In the rows, 128 means zero.
Each row of numbers belongs to one of the elements below and depends on some of the facts about them. Some rows are named. Which element is each other row?

Facts:
ζ: uses; δ: is of sort
lidek ζ: grizos,plemir,klunoger
trabas ζ: skapile,dreska
meflak ζ: dezom
stageklas ζ: mekezol
skigrenok ζ: grizos
lubrestur ζ: studrile,stosi,nebruk,stageklas
nifam ζ: dredrisak
fladru ζ: fliklirek
skegras ζ: nefligrus,lozil,raka
gelus ζ: skapile,vitum,klipes
teteklir ζ: fevum,skudrur
vinol ζ: mozar
kigratrun ζ: vemas,vubrik
zazu ζ: stadradon
gide ζ: lipu
grupam ζ: brogul
flufur ζ: meskul
plotrun ζ: flagol,stosi,poto
rotres ζ: kaski,vebastin
seba ζ: mozar
drigudri ζ: skapile,motulok,flistudir,dreska
lonom ζ: brazan
gelor ζ: lesken,raka
petron ζ: skudrur,raka
mekezol ζ: rakim
liklak ζ: gide,lipu,grizos,plotrun
fevum ζ: grizos,kabur,naski
lesken ζ: skiplum,plotrun
skodru ζ: liklak,libis
skubrak ζ: ruflu
grutotrok ζ: vubrik
grizos ζ: mekezol,fodras
fori ζ: vubrik
besam ζ: gugok
kliflu ζ: flufur,grudrar
nefligrus ζ: gugok,dreska
dredrisak ζ: lipu,vubrik
fodras ζ: kloskun
flistudir ζ: trabas
griflin ζ: bovi
vesek ζ: dipen,brogul
nosik ζ: nebruk,vubrik
malograk ζ: kikitun,trebil,flaflu,kigratrun
studrul ζ: stastik,vubrik
stastik ζ: meskul,motulok,lesken,stageklas
brazenor ζ: poto
kligol ζ: flagol,driman,dreska
trumi ζ: fevum
staplik ζ: kloskun,bovi,nebruk
stadradon ζ: brogul
vubrik ζ: rakim
nebruk ζ: stageklas
studrile ζ: rakim,vubrik
mozar ζ: naski
libis ζ: motulok,fodras
gretra ζ: fliklirek,vitum,stutu
rakim ζ: naski
bovi ζ: studrile,motulok,klipes,stutu
penuk ζ: stastik,skigrenok
brogidrak ζ: fevum
grostol ζ: skodru
kikitun ζ: fladru,lozil
fliklirek ζ: gugok,skudrur
skatigre ζ: teteklir,flistudir
luru ζ: skatigre,nefligrus,fladru
laluk ζ: plotritran
brogul ζ: poto
klunoger ζ: staplik
brazan ζ: plabrivo,plotritran
dreska ζ: naski
poskam ζ: skiplum,pleklum
skiplum ζ: lubrestur
vebes ζ: nebruk,skigrenok
grulak ζ: skapile
skudrur ζ: mekezol
fovabuk ζ: rakim,flistudir
lumak ζ: skapile,vebastin,klunoger
zipi ζ: lozil,lubrestur,lesken
stigros ζ: flaflu,grupam
lozil ζ: bovi
plotritran ζ: poto
testos ζ: staplik,dredrisak,lesken
naski ζ: fodras
pleklum ζ: vebes
flaflu ζ: lipu
laskur ζ: poto
drukla ζ: nugo,dreska
dezom ζ: lipu,dredrisak
vezak ζ: nugo
mugri ζ: rakim,grovo
kabur ζ: skapile
gugok ζ: nebruk
vebastin ζ: flaflu,flilen
skapile ζ: rakim,fodras
klidrur ζ: skegras
viskedi ζ: grutotrok
matar ζ: skatigre,nefligrus,seba
grovo ζ: trebil,fevum,nefligrus
tralo ζ: gugok
siplal ζ: bovi
nugo ζ: fevum,dredrisak,grulak
giklavuk ζ: staplik,pleklum,nefligrus
plemir ζ: viskedi,nebruk
[lidek,stageklas,skigrenok,dipen,lubrestur,nifam,skegras,gelus,flagol,grupam,flufur,plotrun,seba,petron,liklak,grutotrok,grizos,stutu,fori,kliflu,nefligrus,motulok,fodras,lisim,flistudir,stosi,malograk,studrul,kloskun,kligol,staplik,studrile,libis,rakim,lipu,penuk,fliklirek,klunoger,brazan,grulak,skudrur,fovabuk,lozil,poto,testos,vemas,naski,kaski,flaflu,laskur,mugri,ruflu,klidrur,viskedi,matar,tralo,nugo] δ 116
[trabas,fladru,besam,vesek,mozar,flilen,skatigre,laluk,dreska,tupur,plotritran,pleklum,siplal] δ 285
[meflak,kigratrun,zazu,drigudri,gelor,mekezol,lesken,skodru,skubrak,griflin,klipes,nosik,vitum,stastik,trumi,grigakla,vubrik,grudrar,bovi,brogidrak,kikitun,luru,raka,brogul,plabrivo,meskul,lumak,zipi,driman,dezom,gugok,grovo,giklavuk,plemir] δ 147
[teteklir,vinol,gide,lonom,fevum,dredrisak,brazenor,gretra,grostol,rafik,vezak,skapile] δ 957
[rotres,stadradon,nebruk,trebil,poskam,skiplum,vebes,stigros,stidar,drukla,kabur,vebastin] δ 204

Some rows with their names:
stageklas: [128 161 110 114 140 122  94 127  88  94 103 127 146 128  97 103 134 158
 111 113 122 119 142 163 133 128 150 127 114  74 119 155 139 105 101 140
 107 114 122 192 127 107 101 167 156 135  95 138 123 156 113 128 113 118
 100]
motulok: [126 149 115 132 141 141  93 146 115 114 120 113 129 122 101 105 125 142
 119 121 119 122 149 199 121 122 160 143  96  51 133 155 151 113 101 162
 130 140 128 207 120  87 108 166 144 137 120 136 108 143  91 112  99 104
  92]
vebastin: [ 47  52 181 210 153 150 134 134 153 160 138  88  73 132 196 142 106 126
  71 101 114 171 138  78 152 134  46 106 110 124 147 119 142 139 157 148
 159 113 162 106 165 132 117 101 166 124 111  78 151 107 123 119 164 148
 142]
ruflu: [106 162 126 105 163  94 128 148 100 130 134 132 153 149 151 141 174 132
  89  82 132  91 152 145 139 126 160 143 122  99  84 179 129  96 110 129
 123 159 141 206 168 124 118 195 135  91 152 115 111 129 118 107 104 123
  65]
gugok: [104 142 127 157 139 166 120 103 146 146 149 156 171 117 109 163 102 112
 217 145 127 116 104  79 107 102 164 146 164 183 179  83 137 134 179  81
 171 112 121 116  98 125 131  94 121 111  98 121  79 118 147 123  76 143
 147]
lisim: [118 154 130 104 154  92 123 137 100 117 116 127 147 138 130 121 164 145
  81  89 127 105 155 155 139 136 137 134 129 108  83 169 124 103 116 136
 124 157 134 186 153 130 122 187 135 117 148 136 136 120 113 115 118 117
  73]
besam: [165  96 140 115  97 167 192 142 129  99 128 147  67  97 131 130 183  55
 145 185 138  96 143 107 140 118 141 125 118 162 170 138 133 123 112  90
  78 105 172  68 157 179 149 147 128 133  85  87 108 163 128 204 192 134
 134]
kabur: [ 74  75 183 225 125 164 142 156 151 167 176  72  87  95 211 153 117 140
  99 126 127 156 125 102 144 121  66 106  92 104 161 111 133 164 122 164
 157 114 156 110 164 123 101 101 165 108  97 103 170 120 111 136 155 132
 166]
stigros: [ 64  71 161 195 147 121 137 135 157 156 129  90  73 120 206 134 116 131
  55  89 113 162 141  58 163 147   8  89 119 147 121 112 114 153 137 133
 154 103 176  81 167 157 114  82 150 140 127  93 180 105 122 122 161 156
 148]
laskur: [131 159 106  77 152  58 115 138 112 121 105 133 124 131 116  76 130 161
  66 109 106 116 170 143 152 159 122 131 135 138  81 156 102 105 102 129
 111 141 132 162 125 131 121 167 122 154 159 171 177 122 100 121 115 109
 116]
lonom: [160 127 139 112  71  23 166 149 155 194 144 144 128 147 145  91 125 118
  82 114 112 151 144  61  76 129 137 121  91 136 142 132 104 109 111  75
  57 147 118  76 168 126 151  80  71  90 195  98 140 142  81  87 150 174
 203]
nefligrus: [138 171 120 122 140 132 122 122  97 110 101 116 152 114 117 127 178 165
 126 121 106  81 162 165 134 117 147 118 110  70 120 129 129 123 131 140
 128 143 121 170 115 103 100 182 163 133 112 169 134 148  90 142 118 104
 101]
brogul: [ 97 121  98 118 180 120  95 114 167 155 140 159 122 153 139 129  67  85
 160 132 118 135 123  78 121 127 140 154 179 235 135  91 105 132 167  59
 182 128 132 112 107 132 156  72  92 134 163 123 119  92 125 100  71 138
 152]
kloskun: [114 147 127 123 143 137 102 144  95 121 111 117 133 136 106 105 126 158
 110 121 122 122 153 181 131 128 161 151 105  70 132 158 143  99 127 152
 118 137 119 193 125  94 111 180 151 124 114 142 128 142 103 118 122  92
 103]
studrul: [141 155 113  96 125 109 117 118  93  87  98 130 151 125 101 115 147 173
  89 107 132 134 108 158 145 143 114 108 129  92  83 161 130 117  95 175
  97 119 112 158 132 136 115 165 149 142 112 153 138 142 156 128 137 108
  99]
stastik: [128 129 104 144 121 150 110 105 164 113 170 156 163 124  95 154  71 116
 194 144 153 156  55  97 102 125 133 140 176 196 131 104 136 154 126 120
 155  99 125 102 111 147 135  74  99 125 112 116 104 113 188 118  79 144
 143]
meflak: [127 115 116 129 141 163 114  95 147 139 138 139 141 154 136 164  79 100
 180 142 153 164  69 105 125 129 112 138 180 199 107 101 119 146 159 114
 173 114 105  79 103 134 157  62 104 138 147 127 128  92 199 112 115 129
 148]
stosi: [127 154  95 102 151 115  80 137 102 101 104 128 130 137 105  93 123 153
  93 110 110 123 165 164 137 132 155 135 108  93 123 149 121 114 105 129
 111 118 133 191 115 103  99 157 144 144 109 152 135 151  87 122  95 104
 112]

Which element is each row?
No name comes twice in this set of rows, the named rows included.
[139 147 117  91 133 127 102 119  92 107  88 117 136 140 124 116 143 168
  89 105 126 128 135 169 157 149 106 116 126  90  78 157 121 109 119 171
 114 134  97 152 124 114 121 154 149 153 133 158 154 133 150 126 155 100
  98]	nifam
[116 147  98 152 147 162  96 102 166 132 152 155 152 121 112 163  95  93
 219 139 117 116 110 102 106  98 155 141 157 177 164  64 136 163 154  73
 188 108 137 117  98 121 128  74 112 132 109 124  77 121 131 114  53 152
 143]	raka
[118 126 115 126 121 151 127  93 137 129 139 148 174 137 109 160  84 126
 190 150 149 153  66  77 124 122 128 124 183 209 139 102 123 128 161 110
 153  97 110  83 102 158 136  83 117 116 100 120 116 108 213 134 112 146
 159]	nosik
[108 127 137 104 164 127 108 125 100 127  81 123 120 173 125 112 147 145
  84 100 119 125 163 167 140 138 126 145 122  83 102 161 138  87 158 146
 133 153 122 188 136 112 131 169 150 134 156 126 122 114 116 103 139 110
  71]	kaski
[150 167 108  95 125  96 125 126 112  92 132 122 156 119 114 134 165 157
  79  82 139 120 105 167 130 137 118 118 135  97  58 178 131 140  50 173
 114 140 144 181 155 152 117 165 121 129 146 132 120 125 153 122 113 123
  77]	kliflu
[131 120 134 145 116 138 152 106 164 148 171 130 161 102 115 165  86 122
 203 167 153 137  58 122 108 123 126 141 182 200 135  93 130 155 147 149
 167 136 106  64  95 159 155  93  94 123 151 144 140  82 189 123 114 127
 158]	drigudri
[177  84 146 118 100 186 187 147 143 104 151 120  43  97 150 134 168  39
 156 204 158 111 139 159 140 127 148 146 106 148 159 135 136 141 100 121
  97 139 171  72 159 151 166 140 117 142 122 108 130 151 114 187 211 118
 138]	trabas
[151  84 135 100 126 156 178 152 145 104 147 153  39 128 158 138 174  18
 129 167 159 115 148 119 145 123 143 146 105 172 137 155 130 125  94  85
  96 128 192 102 188 167 161 141 109 129 135  71 104 154 125 180 178 138
 110]	tupur
[153  81 119  81 127 121 169 148 161 104 127 155  25 122 158 104 154  28
 103 161 138 113 171 111 165 151 118 132 132 205 126 146 112 120 101  79
  93 123 181  64 174 184 168 122  98 160 149 103 141 136 111 172 191 136
 130]	vesek
[119 140  94 143 144 165  91 115 165 121 181 154 159 136 115 169  70  91
 199 130 161 162  74 115  95 113 158 152 148 182 133 110 145 155 108  96
 179 109 138 142 116 132 136  64  95 116 121  95  60 115 171 100  62 151
 140]	meskul
[126 143 108  96 166 162  63 134  99 112  79 119 111 175 131 110 127 135
  95 106 115 138 167 185 142 136 137 143  93  69  99 146 126  98 138 133
 141 136 117 198 113  72 118 143 153 157 132 137 118 139 100 103 128 101
  90]	lipu
[130 123 150 112 116  92 156 128 114 112 105 106 142  94  85  92 154 175
 104 121 123 108 123 180 120 137 119 126 145  75 122 150 147 118 133 203
 115 154 120 152 119 154 121 199 136 137 153 161 154 106 126 122 146 103
  80]	gelus
[109  93 141 138 131 148 142 106 147 154 144 139 145 135 115 150  75 120
 181 165 155 150  64 104 114 131 118 143 198 203 141 102 139 124 189 134
 167 126 101  73 103 158 157  97 104 118 144 121 130  83 205 116 135 127
 141]	lumak

Now the same elements, written a new way:
Named rows:
studrul: [142 143 111 118 153 127 146 111 136 125 166 109 106 137 134 123 130 166
 172  99 160 124 176 150 121 123 130]
vubrik: [148 154 152 176  99 123 118 165 104 146  52 115 132 131 113 135 160  91
  84 121 119 132 102 119 200  88 132]
viskedi: [133 172 120 115 169 141 131 119 149 110 143 121 109 129 123 117 124 153
 153  89 130 131 160 148 136 129 135]
gugok: [109 164 171 167 102  83 137 166  95 151  71 129 136 122 119 136 126  71
  97 158 127 157 114 120 212 118 112]
nebruk: [126 104 116 163 160 125 107 183 121 163 127 149 133  42 145  67  68  99
  71  83 108 127 132 122 157 139 112]
grudrar: [128 116 169 163  70 123 128 163  63 135  68 136 135 154 123 138 153  97
  96 148 152 144 112 108 164 126 119]
zipi: [119 102 165 170  64  95 144 130  85 164 113 119 131 135 128 164 152  97
 127 182 185 138 140 107 151 101 108]
klunoger: [144 161 119 112 169 128 134 127 131  99 132 123 115 139 123 107 128 166
 143  90 134 135 168 142 136 138 141]
klidrur: [119 152 122 101 150 119 147 113 120  96 159 135 120 135 124 131 101 154
 167 121 144 134 179 141 121 151 129]
nifam: [125 152 110 116 146 173 139 108 141 104 155 111 103 141 121 129 124 144
 165  63 139 122 160 148 114 111 142]
poskam: [106  59 128 160 135 126 122 138 123 180 174 145 127  44 148  98  62 111
 110 107 151 115 147 114 105 129 100]
naski: [157 168 120 112 186 122 108 123 146  99 113 123 127 123 120  95 148 166
 139  97  98 127 156 141 157 133 148]
stadradon: [110  43 161 143 122 180  93 107 114 162 152 171 133  61 169  91  96 120
  93 111 143 114 101  86  83 162 117]
petron: [115 155 128 103 160 112 152 109 136 107 159 134 119 138 126 137 103 150
 173 127 144 137 179 143 119 146 126]
rafik: [148 116  98 160 104 159 159 162 158 106 160 112 147 138 129 144  92 132
 123 173  74 124  52  76  73 144 110]
dipen: [116 150 169 110 156 180 126  94 134  93 130 152 114 144 145 114 135 167
 150 110 135 151 117 131 109 177 148]
fladru: [ 97 113  76  69 122  75 126 167 137 150 140 135 148 140 132  96 116  75
  93 158  92 144  76 205 107 142 114]
giklavuk: [110 113 166 156  83  78 144 122 113 156 105 128 142 116 116 176 139  92
 129 187 159 128 144 106 177  87 107]

Rows to name:
No name comes twice in this set of rows, the named rows included.
[164 119  78 162 107 152 151 146 190 129 156  91 146 124 125 155 108 139
 131 171  83  99  63  78  85 111 113]	vezak
[103  95 209 153  67 139 117  95 105 153  93 145 130 131 147 170 154 100
 120 181 158 146  94  98 141 126 123]	zazu
[152 116  84 177  98 197 157 165 171 125 160  86 128 145 127 147 104 121
 118 115  87 110  45  92  70 110 114]	gide
[136 121 183 179  84 131 133 149  92 167  79 132 114 137 147 137 158  98
 106 149 166 158 101 121 175 124 120]	lesken
[107 163 140  97 148 154 129 117 109  66 129 155 118 157 120 122 111 145
 143  90 114 140 139 134 119 166 144]	ruflu
[108 114  82  85 135  81 123 159 148 170 131 120 141 136 144  89 132  82
  98 152 100 143  72 211 113 133 120]	pleklum
[142 143 114 112 150 130 146 130 109 105 150 126 105 151 138 109 122 170
 154  92 157 146 162 147 123 161 131]	flufur
[118 174 122 116 147 200 125 115 125  90 136 116  99 161 123 136 116 133
 148  20 123 124 138 154 107 130 152]	flaflu
[112 182 133 107 178 108 146 132 136 100 144 132 117 136 117 120  97 138
 155 114 126 145 166 153 155 151 129]	fliklirek
[112 155 139  95 169 109 137  88 156 106 162 130 129 120 117 150 109 153
 172 142 134 121 178 134 126 128 131]	matar
[129 118 179 159  88 130 112 129 101 148  58 144 142 127 130 147 165 100
  95 160 134 139  94  97 173 112 132]	driman
[141 159 152 120 173 163 120 111 141 114 113 142 103 146 151  98 142 167
 142  93 134 157 126 144 130 165 143]	flagol
[173 158 108 117 162 130 115 149  99  86 114 127 115 161 131  87 147 182
 127  89 126 132 162 145 147 158 145]	motulok
[111 179 133 109 171 110 153 120 143 110 158 130 111 131 124 132  93 141
 165 120 139 145 167 152 135 147 121]	tralo

